Here is a tiny trained network, its code and every weight. The questions are about switching its units off for an input and a class, where a switched-off unit gives its printed mean instead of its output.

import numpy as np


def w(rows, s, z=0):
    codes = np.array(rows[::2]) - 128.0
    scale = np.full(codes.shape[1], s)
    scale[-1] = z or s
    return codes * scale


def f(y):
    return np.maximum(y, 0)


def log_softmax(a):
    a = a - a.max(-1, keepdims=True)
    return a - np.log(np.exp(a).sum(-1, keepdims=True))


def net(x, mask):
    res = np.array(x, float).reshape(1, 3) / 4 @ E
    y = f(res @ A[0][:, :-1].T + A[0][:, -1])
    res = res + np.where(mask, y, B[0][:, -1]) @ B[0][:, :-1]
    return log_softmax(res[-1] @ U[:, :-1].T + U[:, -1])


A, B = {}, {}
E = w([
[72,131,178,99,186,43,248],'x0',
[56,171,102,66,136,227,162],'x1',
[159,228,164,229,72,86,114],'x2',
],0.011)
A[0] = w([
[206,51,104,134,106,169,44,126],'n0',
[124,69,134,36,219,193,93,189],'n1',
[101,87,91,54,161,158,132,140],'n2',
[91,147,183,45,174,147,229,117],'n3',
[98,216,185,182,99,140,151,244],'n4',
[75,58,111,83,201,186,114,158],'n5',
[183,73,252,172,123,2,107,253],'n6',
[160,108,169,187,169,31,142,183],'n7',
[58,125,87,59,213,153,185,192],'n8',
[180,190,101,219,89,159,28,223],'n9',
],0.0091,0.0043)
B[0] = w([
[59,60,215,83,177,132,70,207],'n0',
[170,131,157,174,179,129,185,217],'n1',
[244,112,105,167,158,99,178,193],'n2',
[123,28,144,113,201,114,84,209],'n3',
[82,241,248,129,116,174,79,194],'n4',
[232,95,144,165,148,101,214,206],'n5',
[109,180,103,36,105,2,194,236],'n6',
[77,166,94,137,123,67,210,198],'n7',
[199,28,163,126,228,122,117,222],'n8',
[54,198,147,85,67,181,12,251],'n9',
],0.0081,0.016)
U = w([
[189,83,128,153,159,139,191,140],'0',
[62,98,87,69,107,82,139,88],'1',
[82,77,195,80,182,115,91,176],'2',
[85,197,158,112,79,117,91,35],'3',
[115,172,149,119,126,87,210,143],'4',
[81,157,164,99,102,254,45,195],'5',
[77,102,51,162,113,134,114,4],'6',
],0.0092,0.0024)

Each question gives the input, the list of numbers given to net, and the class t.
The units are the neurons (one row each of A and B). Each row of codes is followed by its name. A weight is (code - 128) times the scale printed after its matrix; where a second scale follows, it is the last column's (A, B and U).
mask holds one flag per neuron, in row order. A switched-off neuron (its flag False) gives its mean, the last column of its row in B, instead of its output. The means were averaged over made-up inputs and are rounded, as every weight is.
A unit's drop is (log p(t) with every unit on - log p(t) with that unit switched off) / (log p(t) with every unit on - log p(t) with every unit switched off).
The circuit of an input: a set's keep is (log p(t) with only the set's units on - log p(t) with every unit switched off) / (log p(t) with every unit on - log p(t) with every unit switched off). Starting from all 10 units, units are removed one at a time, each time the one whose removal leaves the highest keep (on an exact tie, the one counted first), for as long as the keep stays at least 0.8.
circuit, biggest first: the units of the circuit, biggest drop first
unit that matters most: the unit with the biggest drop
k most important neurons: the k neurons with the biggest drops, biggest first
drop of u: that unit's drop, to one decimal
input [5,6,7], class 3: circuit, biggest first -> (n4)
input [-2,-8,-5], class 1: circuit, biggest first -> (n6 n8)
input [-1,-8,2], class 1: circuit, biggest first -> (n6 n1)
input [7,8,7], class 2: 3 most important neurons -> (n3 n9 n8)
input [6,-2,-1], class 1: circuit, biggest first -> (n1 n6 n4)
input [3,-8,-8], class 4: 2 most important neurons -> (n6 n7)
input [-6,3,-2], class 5: 2 most important neurons -> (n6 n8)
input [7,-4,-2], class 1: circuit, biggest first -> (n1 n4 n6)
input [1,-8,7], class 3: 2 most important neurons -> (n9 n4)
input [-7,-8,3], class 3: 3 most important neurons -> (n6 n9 n7)
input [5,-2,-1], class 1: 2 most important neurons -> (n1 n5)
input [-4,-8,8], class 3: 2 most important neurons -> (n6 n9)
input [2,-2,-2], class 0: 3 most important neurons -> (n9 n4 n0)
input [-8,-5,6], class 5: circuit, biggest first -> (n9)
input [-7,-7,0], class 5: 2 most important neurons -> (n9 n0)
input [2,-8,8], class 3: 3 most important neurons -> (n9 n4 n5)
input [-7,-5,4], class 5: 2 most important neurons -> (n9 n0)
input [-1,-3,-3], class 0: 3 most important neurons -> (n9 n4 n3)
input [7,3,4], class 2: 2 most important neurons -> (n3 n5)
input [-3,-5,7], class 3: unit that matters most -> n6
input [2,-4,-1], class 4: drop of n9 -> 0.3
input [1,8,7], class 5: drop of n6 -> 0.1
input [-3,6,1], class 5: drop of n6 -> 0.3
input [-1,-4,-2], class 1: drop of n4 -> 0.2
